Moves between states:
+: s251->s523, s95->s635, s245->s616, s970->s959, s958->s371, s614->s293, s112->s164, s270->s16, s654->s97, s932->s448, s16->s956, s940->s245, s667->s348, s253->s252, s804->s574, s616->s940, s371->s782, s678->s937, s214->s56, s97->s779, s645->s598, s107->s678, s701->s592, s42->s974, s592->s589, s252->s43, s782->s958, s786->s95, s551->s112, s19->s839, s730->s30, s969->s657, s30->s149, s348->s349, s523->s124, s135->s969, s839->s737, s56->s887, s974->s661, s501->s614, s421->s932, s887->s214, s875->s996, s598->s772, s349->s667, s737->s19, s293->s501, s705->s804, s217->s198, s661->s42, s149->s730, s635->s786, s448->s421, s589->s701, s198->s719, s937->s107, s657->s135, s959->s305, s546->s189, s189->s603, s996->s338, s956->s270, s719->s217, s43->s253, s779->s654, s164->s551, s338->s875, s574->s705, s305->s970, s124->s251, s772->s645, s603->s546
§: s251->s124, s95->s786, s245->s940, s970->s305, s958->s782, s614->s501, s112->s551, s270->s956, s654->s779, s932->s421, s16->s270, s940->s616, s667->s349, s253->s43, s804->s705, s616->s245, s371->s958, s678->s107, s214->s887, s97->s654, s645->s772, s107->s937, s701->s589, s42->s661, s592->s701, s252->s253, s782->s371, s786->s635, s551->s164, s19->s737, s730->s149, s969->s135, s30->s730, s348->s667, s523->s251, s135->s657, s839->s19, s56->s214, s974->s42, s501->s293, s421->s448, s887->s56, s875->s338, s598->s645, s349->s348, s737->s839, s293->s614, s705->s574, s217->s719, s661->s974, s149->s30, s635->s95, s448->s932, s589->s592, s198->s217, s937->s678, s657->s969, s959->s970, s546->s603, s189->s546, s996->s875, s956->s16, s719->s198, s43->s252, s779->s97, s164->s112, s338->s996, s574->s804, s305->s959, s124->s523, s772->s598, s603->s189
@: s251->s678, s245->s214, s970->s421, s112->s959, s270->s349, s654->s198, s16->s667, s940->s887, s667->s875, s253->s603, s804->s782, s616->s56, s678->s940, s97->s719, s645->s135, s107->s616, s701->s598, s42->s16, s592->s772, s252->s546, s551->s970, s19->s501, s730->s551, s969->s95, s30->s112, s348->s996, s523->s937, s135->s786, s839->s614, s974->s956, s598->s969, s349->s338, s737->s293, s705->s371, s217->s574, s661->s270, s149->s164, s589->s645, s198->s705, s937->s245, s657->s635, s959->s932, s546->s737, s189->s19, s956->s348, s719->s804, s43->s189, s779->s217, s164->s305, s574->s958, s305->s448, s124->s107, s772->s657, s603->s839
!: s251->s589, s95->s371, s245->s969, s970->s19, s958->s887, s614->s875, s112->s603, s270->s551, s654->s523, s932->s614, s16->s112, s940->s135, s667->s959, s253->s42, s804->s616, s616->s657, s371->s214, s678->s645, s214->s95, s97->s124, s645->s217, s107->s772, s701->s654, s42->s30, s592->s97, s252->s974, s782->s56, s786->s958, s551->s189, s19->s349, s730->s43, s969->s705, s30->s253, s348->s305, s523->s701, s135->s574, s839->s667, s56->s635, s974->s149, s501->s338, s421->s501, s887->s786, s875->s932, s598->s198, s349->s970, s737->s348, s293->s996, s705->s245, s217->s678, s661->s730, s149->s252, s635->s782, s448->s293, s589->s779, s198->s937, s937->s598, s657->s804, s959->s839, s546->s956, s189->s270, s996->s448, s956->s164, s719->s107, s43->s661, s779->s251, s164->s546, s338->s421, s574->s940, s305->s737, s124->s592, s772->s719, s603->s16
%: s251->s737, s112->s782, s270->s95, s654->s970, s16->s635, s253->s616, s678->s293, s97->s959, s645->s996, s107->s614, s701->s349, s42->s657, s592->s667, s252->s940, s551->s371, s730->s705, s30->s804, s523->s19, s974->s135, s598->s338, s217->s448, s661->s969, s149->s574, s589->s348, s198->s421, s937->s501, s546->s887, s189->s214, s956->s786, s719->s932, s43->s245, s779->s305, s164->s958, s124->s839, s772->s875, s603->s56
$: s95->s969, s245->s937, s970->s551, s958->s574, s614->s839, s112->s30, s270->s661, s932->s959, s16->s42, s940->s678, s667->s16, s804->s719, s616->s107, s371->s705, s678->s251, s214->s245, s645->s589, s107->s124, s782->s804, s786->s135, s551->s730, s19->s189, s969->s598, s348->s956, s135->s645, s839->s603, s56->s616, s501->s19, s421->s970, s887->s940, s875->s667, s598->s701, s349->s270, s737->s546, s293->s737, s705->s198, s217->s779, s635->s657, s448->s305, s198->s654, s937->s523, s657->s772, s959->s112, s546->s252, s189->s43, s996->s348, s956->s974, s719->s97, s164->s149, s338->s349, s574->s217, s305->s164, s772->s592, s603->s253

The rows follow the links: the fewer symbols apart two states are, the more alike their rows tend to be.

Each row is also shifted at random along 4 hidden directions that mean nothing.

Each row, then its state:
 545  -670   172  -456    55  -294    72    26  -147  -311  -179  -243  -323  -183  -493     0  -327    12   568  -192     8   -33  -183   158  -200   145   116    68   214   349    46   -95   113   639    16  -120  -492   115  -587  -295  -150
state: s875
 358   201   156   247     9   369   201   -84   316   372   153  -318   344    39  -165   -66   -24   -64  -206   357   -97   -46    -2   406    -9  -343    94  -101  -369   184    87   193  -104  -301   140   -43   324    84   -38   118   287
state: s598
-810  -673   241   -70   243   -22   235   144    80   527   248  -601   225    99  -274    65  -304    35     3   392  -318  -194    31   241   193  -212   -42   -65  -152    49   128   138  -474   -94   336   104   126   362  -514  -142   282
state: s635
 495  -631  -133  -230  -143   -50   134  -466  -368   173    64   -57   215  -170  -266   -37  -172   194   139   322  -256  -148   499   312   -93   172   185  -199  -324   390   287   174  -560  -222   101   -64   -38  -225   -75  -224    89
state: s645
 417  -238    17   -28    41    31   146  -133    14   477   381   -56   208    48  -111   -79   304   -18  -367   148  -438  -340   229   157   118  -228    82   278  -382   156   -35    38  -483  -399    56   -87  -176   106    14   146    95
state: s592
 629   629   201  -118  -194   252     8   -96   267   -50    20    -2   -48  -134  -210  -108   -23    20  -129   166   363   -38  -299   178  -276    -2   235    74    91   119  -172   -89   531    24  -101  -249   -70   153   184   219  -208
state: s270
-199   604  -162   -83  -528  -100   -91    37   129  -534  -643   642  -405   289  -223    15   537  -309   284  -562  -122  -331  -478   -38    61  -274   -78   282    87   -28  -313  -345   327   584  -625  -114  -373  -237   413   428  -411
state: s253
  37   219    59   172   135   208   -83  -315   -97    90   202   169  -171    -4   143  -377   282    71  -288  -134   178   120    11  -119   -90    86   254   321    20   107   -70  -257   358  -312   -90   -81  -191  -199   248    97  -324
state: s730
-253   951   142    29  -292   218   -19   166   396   -32  -113   303   -91   116   182   -62   106   -47  -206  -100   174    29  -327  -193  -120  -131   -76    26   220  -322  -208  -154   661   -35   -21   -99    30   266   388   495    62
state: s189
-120   299   196   388   320   140   -97    47   -16    97   -85  -202  -142   228  -381   -90     2    26   248    91   537   367  -658   163   503   -45  -194  -177    73   645   289  -256   601   136     7  -182   -25    -5  -123  -199  -204
state: s970
 675    29   -75    27    25  -259     1   -60    10   257   174   268    33   229   162    83   206    58  -259   -35  -450  -283   210  -184   290  -209  -137   157  -194  -289   -79   106  -269  -253    65    85   -84   252   210   379   257
state: s124
 113   165  -419   -56   -48  -184  -390   -59   -75  -194   464   257  -154  -333   471  -236   207   138  -404  -146   327   211   166  -386  -354   488    68   175    92  -500  -240   -81    81  -294    32   -49   -78   -97   243  -343  -268
state: s164
-436    60    -5    18   274  -325  -232   586   266   327   424  -291   -58    97    21   165   -56    62  -206   146   225   229  -315  -403   190   132  -248    91    39  -215   -66    30   177  -160   458    63   -39   574  -433  -208   -91
state: s932
 498   370   228   274  -141   314   224  -205   -72   251  -363   182   102   415  -104    97   175   -33    46   147  -176  -164   -51   124   552  -383  -170  -124  -245   320   380   -27     8  -123  -236   -10   134   -88   328   562   223
state: s523
 640   133  -229   -40  -347   -67   -47  -250  -289  -450  -480   639  -131   -42   263   126   222   -31   115  -309  -325   -32   253   -45  -140    67    36    73   -46  -198   -52    -3  -176   139  -402     8   155  -487   389   213     3
state: s251
 111   214    90   597   506   417    -7    84    78   385   314  -138   274   141   144   -80   179  -153  -387   100   111   151    26    81   261  -253  -138   -24  -269    37   220    29  -104  -579    20   182   422   -28    47   -74   239
state: s198
-734  -292   -75  -502   -60  -167    19  -124  -297  -312  -382    73  -145  -277   158    65  -449   130   407  -109    52   194   183  -198  -326   320   110  -152   392   -49    57    68   225   407    27   165   -70   -50    40   -14    -1
state: s293
-1070    355    222    -31     -5    276     47    176    156   -146    -88   -165     43     -2    131      8   -388     11    120    -36    255    278   -226   -102    -83     60    -39    -45    337   -253     43    -46    509     63      6     86    152    244     -9    238    208
state: s501
-473   -52  -153  -541  -291   -96   -19  -329  -286  -221  -108   419  -204  -287   344   -31  -113   223   -29  -121    37    46   291  -330  -339   452   192   111   259  -153   -17   -46   178   -76  -108    87  -331  -138   367   151   -57
state: s546
-127  -764   -92  -108   321  -162  -181   -27  -258  -370  -324    54  -582    61  -261  -171    99  -113   454  -508   215    64  -246    43    48   204   -61   126   261   185  -141  -316   118   469  -204  -183  -546  -332  -246  -302  -429
state: s959
 673   112    67    95  -116   452   229  -343  -127  -158  -105    38    22  -158   157  -275    95  -190   -42  -211  -257  -227   297   469  -401  -219   376   103   -13   -69  -199   -26  -122   -68  -333  -125    35  -361   178   180   -24
state: s701
 716  -815   143  -295   213  -218   189    66  -323   -70  -378   -84  -105   121   -47   220  -423  -135   569  -174  -418    20   212  -132   133    14  -266   -95   318   -63   154    67  -190   338    -3   205   -92    38  -384    51   281
state: s56
-846   471  -249   302  -417   -47   107   235   294     8  -133   -97   392    69  -297   356    45  -155   103   538  -246  -131  -261   497   217  -316    45  -572  -550   335   -16   331  -443   187    16    32   605   -23   -10  -223   275
state: s135
 152  -149  -355   -77    27  -288  -265     1  -213  -562     5   279  -351  -432   357   -78    41   107    81  -153   479   383    56  -287  -524   449    74   -33   418  -309  -103  -123   188   197  -102    27   -50  -293   102  -487  -298
state: s305
 -43   321    46  -239   -40  -481  -281   358   244   252    61    20  -135   219    -4   260   -86    92  -173    99   107   -99  -339  -401   310   -41  -304    26   202  -215  -119    78   261    35   326    82  -296   731  -130   317    69
state: s839
-1191    141   -115   -215   -242     64    -17   -324    -31    311    449     -8    165   -313     58   -200    299    231   -503    250     68   -259    339     52   -402    103    357    133   -334     69   -154     -2   -134   -502    117   -205   -183    128    265     53    -22
state: s974

The symbols that take the first to the second take the third to the fourth, perhaps in another order. What is the fourth?
Answer with the state's name.
A  225   436    97  -126  -257   292    95  -253     6   106    75    15    63    16  -291  -287   247   -15  -103    89   257  -217  -220   230  -112   -16   345   258  -162   281   -57  -166   383  -124  -160  -230  -208   -70   181   287  -267
B -151   153   136   649   352   444    16   -71   113   214    -1  -151   213   204   -16   -49   242  -127  -126    17   -72   213   -37   249   374  -337  -129   -94  -221   191   251   -97   -99  -284   -58   -26   376  -332    70   -21   127
C  248  -600    35  -101   389  -177  -127  -190  -448   160   -22    69  -416   198  -521  -322   441    95   172  -139   193    60  -289    -7   437   144  -171   230   -92   690   187  -333   101    19   -76  -207  -562   -73  -254  -215  -506
D s616

A  320   -41    17  -353  -212  -133   -24  -209  -228    84  -352   428  -263   256  -195  -138   372    22    98  -275  -234  -263  -117   -72   250   -26   -96   224   -86   265   -30  -212   223    75   -79  -207  -607   160   157   493  -217
B   57   126   147  -372   -21   361    96  -257   196   243   540  -269   108  -324   188  -406  -168   140  -457   162   208    -3   308    27  -676    42   382   325   173  -248  -350   -48   432  -478   200  -143  -311   200    11    80   -63
C -825   295   234   -74    16   387   126    26   332  -235  -179  -315    42   -70  -265  -114  -228  -111   144    18   333  -115  -368   477  -461  -155   327   -27   149   188  -170   -74   464   195  -172  -216   -94   -98    40    42   -87
D s448

A  700   -78  -133  -112  -219  -260    -6   273   144  -199    21  -200   171  -329    75   277  -350   -94   193   236    87    30   -33    65  -268    85    62  -297    27  -209   -49   351  -289   219   142    99   385    61   -75  -332   159
B -653  -645   201  -150   395  -149   172   173   115   723   664  -621   295    21  -168   106  -318   106  -173   644  -372  -104   319   131   163  -149   -96   -21  -323   -40    96   328  -472  -479   531   173    70   534  -474  -170   451
C -316    77   279   174   123   429   251   -64   306   457   349  -525   487   -39    -5    -5  -251  -135  -204   368  -146  -116   129   382  -152  -338   174  -128  -218   -22    33   319  -168  -259   215    63   382   184  -123    -1   444
D s135

A  418   -78  -284  -152  -189    68   151  -355  -220    19   205   131   142  -298    75  -145   234   -41  -266   158  -214  -225   586   106  -266   112   337    39  -371   106    78   242  -484  -303   -77   -86   -16  -236   221  -119    59
B  473  -149    -3  -411  -197  -345   -37   215   225  -283   -57   -82  -300   -63  -445   -83   -35   -99   236  -138   132  -240  -378   116  -194    12    61   116    20    50  -381   -87    81   484   -43  -251  -451   229  -369   -39  -352
C -113  -568   136   -84   124   -22   259  -123  -161   435   133  -275   192   193  -678    43   136    11    86   289  -487  -403   150   340   460  -319    -4    11  -510   676   325    50  -598   -46   121  -114  -145   115  -347    42   157
D s338

A -257   239    34   296   -37  -297   -28   651   395    84  -151  -135   156   311   -17   435   -96  -203    49    37  -253   -11  -181  -173   320  -206  -371  -163   -34  -474  -161   306  -107   279   244   197   322   390  -194    64   327
B  933    22   124   -62    40    62   118   147   253  -317  -102  -173    52   -69   521   262  -544   -87    16  -120    24   218   273  -204  -426   -65  -125   -64   583  -734  -154   143   195   128    71   346   406   133    10    94   325
C -723  -167  -138  -389  -158  -127     3    11    37  -249    18  -150    10  -423  -109    56  -375    73   244   154   221    59   -15   114  -357   179   184  -267    35    88    90    68    35   282   102   -45   -78    57  -244  -345   -16
D s875

A -365  -637  -133   383   364    58   100  -395  -563   149   -58   109    35    80  -251   -40   180   115   148   140  -177   161   247   229   425   203   -71  -223  -462   758   664   -44  -557  -105   -57     5   114  -680    14  -335    35
B  559   -62    12   467   252  -150   -58   -12  -157   595    18    77    95   644  -506    36   617   -45   -78   140  -277    23  -425   117  1024  -232  -395  -107  -673   764   335   -21  -315  -143    94   -33    78   104    42    35   -32
C  397  -317   254  -556    84  -269  -158   -96  -153   293    86    84  -192   247    21   -16   -23   206   -33   -77   -62  -112    67  -480   147   145  -160   286   133    24   103  -209   220  -129   246     7  -602   399   -24   391   -91
D s43

A  522  -104   225   -18   170   477   239  -470   -58   534   113  -142   236   -68  -238  -154     4    96  -216   173  -173  -122   256   361    50  -186   171    54  -314   386   179   -50  -144  -306    64  -148   -34  -139    34   127   163
B -249  -445   162   436   649   572   136  -378  -324   356   106  -296    79    92   109  -254    99    37  -115     1  -112   217   323   220   119    -9    31    58   -91   273   420   -37  -151  -567   -37   126   203  -360    12   -26   169
C -420  -625    64  -148   155    56   212    61   -10   -12   -52  -298    96   -31  -178   -19  -147  -238   162  -170  -457  -368   281   434  -244  -145   241   109   -12   -72  -214   148  -518   234    13     2   -61  -130  -298  -143   128
D s782

A  129   -64   250  -275    52   343   154  -455  -174   340   201   -80    96     9  -445  -352    47   293   -30   221   123  -212   -19   322    60    50   275    73  -294   778   310  -133   202  -365    90  -223  -406   -34    72   223     1
B -313   425  -200  -115  -414   -17    28  -269  -102  -186  -142   303   -19  -144  -548  -139   312    27    86    42   138  -245  -239   323   113    25   237   -93  -345   754   104   -51    17   225  -299  -375  -161  -173   271    -1  -299
C -290  -166   -11   611   372   -31    29   151   -36   274    26  -116    28   350   -87   -19   524  -141  -131  -116  -291   -28  -109    87   483  -218  -266   121  -389   195    67    59  -417  -140  -135    42    77  -115  -156   -71   -33
D s198

A  -80   560    -8   -98  -302  -343  -151   603   654   -54   456  -268   -24    -7    44   143    51  -179  -327   184   259  -328  -461  -126  -118   -87    -9    70  -152  -454  -555   135   149    60   241   -72  -214   740  -166     9  -166
B  122   257    66   180   300   264  -162   102   126  -311   214  -120  -266  -218   386  -217  -135   -55  -250  -382   559   346  -118  -260  -607    68   126   239   524  -609  -340  -152   550   -82   -81   123    10    -3    35  -236  -226
C -642   423   277   308     0   428   182   -42   195   334  -110    37   320   186   433    70    30  -210  -297   143  -236   -37   277    -5    66  -359  -185   127   -63  -303    60   139    16  -332   -84   141   432    51   406   556   509
D s645

A   64   263   -27   212   163   120   -91   284   297  -396   -83  -111  -104   -36   142   -51  -197  -149   256  -196   501   291  -456   -53  -227   108    10  -111   420  -323  -154   -51   499   275   -29   -60   203   -73  -108  -268  -172
B  -14   657   152   -67  -143   129  -211   206   369   145   -53    58    49   100   168   120  -222   135   -33    37   398   190  -253  -374   -61     0  -110    66   243  -403  -155    -3   668   -10    95   101    55   447   172   412   149
C -307  -115   276   194   217   326   216   117   201  -130  -109  -482   275   -70  -150   -23  -404  -255   368    66    -1   -41   -60   426  -191  -312    55  -195    95     7    28   191   -61   193   -80     0   320   -85  -192  -164   297
D s705

A  878   300  -250   186    -6  -441  -408   629   280  -294   -68    34  -466   200  -141    80   129   -95   103  -348   434   170  -722  -203   333    39  -319    44   205   -90  -251  -127   372   457   -31  -145   -89   203  -247  -234  -468
B  215   254   351  -264    74    65   -43   -44   182   248    54   -70    54   105   230    57  -406   240  -156   129   247   224   -80  -468   -92    89   -65   -78   438  -300    32    -6   725  -194   355   106  -102   445   103   373   184
C  821  -461  -158   134   118   -74   -38  -431  -602   118  -233   252   -13    89  -117   -73   260   201   161   -67  -149   147   229   145   310   328   -50  -106  -229   624   436  -139  -351   -62  -193   -72    34  -523    88  -270   -42
D s124

A  531   297   249   197   112   234    66    91   293    55    54   -64   240     1   677   171  -382   -50  -211    33  -118   132   290  -266  -221  -225   -84   -20   224  -819  -109   184   209  -173   107   282   369   231   182   277   455
B  -68  -517   269    18   299   414   351  -118    34   109   -81  -540   282  -138  -233    11  -503   -63   353   208   -59    73   183   499  -208  -170   163  -150   124   130   178   177  -169    57    97    59   248  -105  -309   -36   275
C  -69   -48   121  -388   -90   -92    16  -147    25   480   436  -135   -82    73  -217  -239   343   121  -351   148  -114  -346    93    31   -47    28   243   317  -227   197   -89   -13   -98  -359   170  -243  -545   242   -43   145  -173
D s112

A  515   651   206   428   -77   207    70   109   149   412  -207    94   307   430  -103   308    73   -90   -76   284   -94   -49  -326   -24   694  -373  -355  -359  -191   204   384    72    97   -83    66    97   430   112   168   475   448
B -393  -113   174  -343    25  -380   -57   266    17   236   -70    26  -131   349  -289   189   -54   132   106    66   -31   -38  -201  -311   455   -49  -249    75    55    24    46   -59   301   123   166   -54  -351   439  -167   262   -55
C -1385    136    123    313    488    517     11   -162    -80    241    342   -238    114     67    148   -540    256    105   -353    -90    310     79     43    -16   -123     53    161    228     33    109   -100   -272    363   -446     44    -69    -92   -199    196     23   -123
D s804

A -820  -151  -158   -33  -127    78   167   199    74  -448  -191   -30   109  -393    55   171  -326  -231   279   -45  -182   -65   192   348  -466   -48   221  -273    53  -252  -260   229  -451   386  -100   103   434  -265   -52  -321    78
B -638  -174  -145    34  -306    63   196   -45    -3  -474  -437    -4    56  -258  -226   194  -174  -174   468    43  -312  -103   151   540  -221   -60   286  -356   -84   266    88   145  -521   300  -216   -61   263  -553   -38  -311     5
C  490  -440   218  -440   280  -407   -70   125   -17   260   193  -231  -128    59   -13   200  -407   325    83   136    81   135   -52  -493   132   191  -251   -39   285   -90   194   -35   260   -57   465   153  -404   629  -429    80   184
D s839

A    4  -216    66  -511  -190  -138   -60   -26   -13  -174    77  -110  -352  -203  -226  -320   178   -23    44  -268   -44  -329    28   137  -490    46   253   369    51     9  -431   -68    24   130  -155  -304  -624    33   -18    47  -413
B -163  -162  -237   266    92  -129   -37   283   -52  -562  -283    51  -101  -266   311   222  -233  -121   226  -194    87   301    19    22  -237   142   -79  -185   211  -401    13    81  -304   322  -153   175   386  -369   -83  -577   -29
C -511   161  -223    95  -466    82   170  -202  -201  -390  -521   512    54   -19   182   213   131  -107   163  -152  -395   -89   211    37    54   -48    31  -212   -33   -76   156   150  -347   241  -366    80   257  -421   517   212   149
D s338

A   -1   214  -104     2  -227  -314    20   247    42    50  -166     3   290    50  -106   555  -330    37   157   454  -119   227   -78  -157   422   -60  -348  -460  -122   -12   460   271  -150   188   198   224   522   283   -56   -42   386
B  135  -389   267    86   347   358   257   117   242   474   521  -699   398  -166   -39    61  -577   113   -82   553   -28    88   213   124  -113   -96    43  -155    37  -124   177   262  -171  -296   464    52   301   348  -361  -141   429
C -700  -513   -72  -210   -68   -20   129  -305  -270  -112  -218   212   144  -274   413   201  -368   165   150    -2  -445    24   732  -203  -358   114    84  -108   217  -374   160   177  -468   -93   -94   282   189  -247   183    -6   287
D s969

A -1053    -10   -171     79     32    -92   -236   -225   -283    462    326      4    115     -9   -178   -158    306    407   -295    395    389    314   -145   -152    427    266    -49   -143   -305    522    379    -46     69   -371    336   -174    -82     82    -19   -215   -136
B -1201    321     65   -144   -258   -184      8    259    123    -68   -260    409   -194    359    -45      1    310    -83    -28   -188   -192   -334   -171   -155    167   -254   -157    292     19   -142   -282   -214    102    188   -181    -79   -299    185    204    404   -211
C  995   141  -366  -142   -74  -175  -286  -162  -323     6   174   301  -173   -64   -35  -101   388   293  -198    85   401   155  -113  -243   100   445    86    27    10   106    69  -181   161  -216   -79  -144  -262  -112   238  -220  -281
D s253

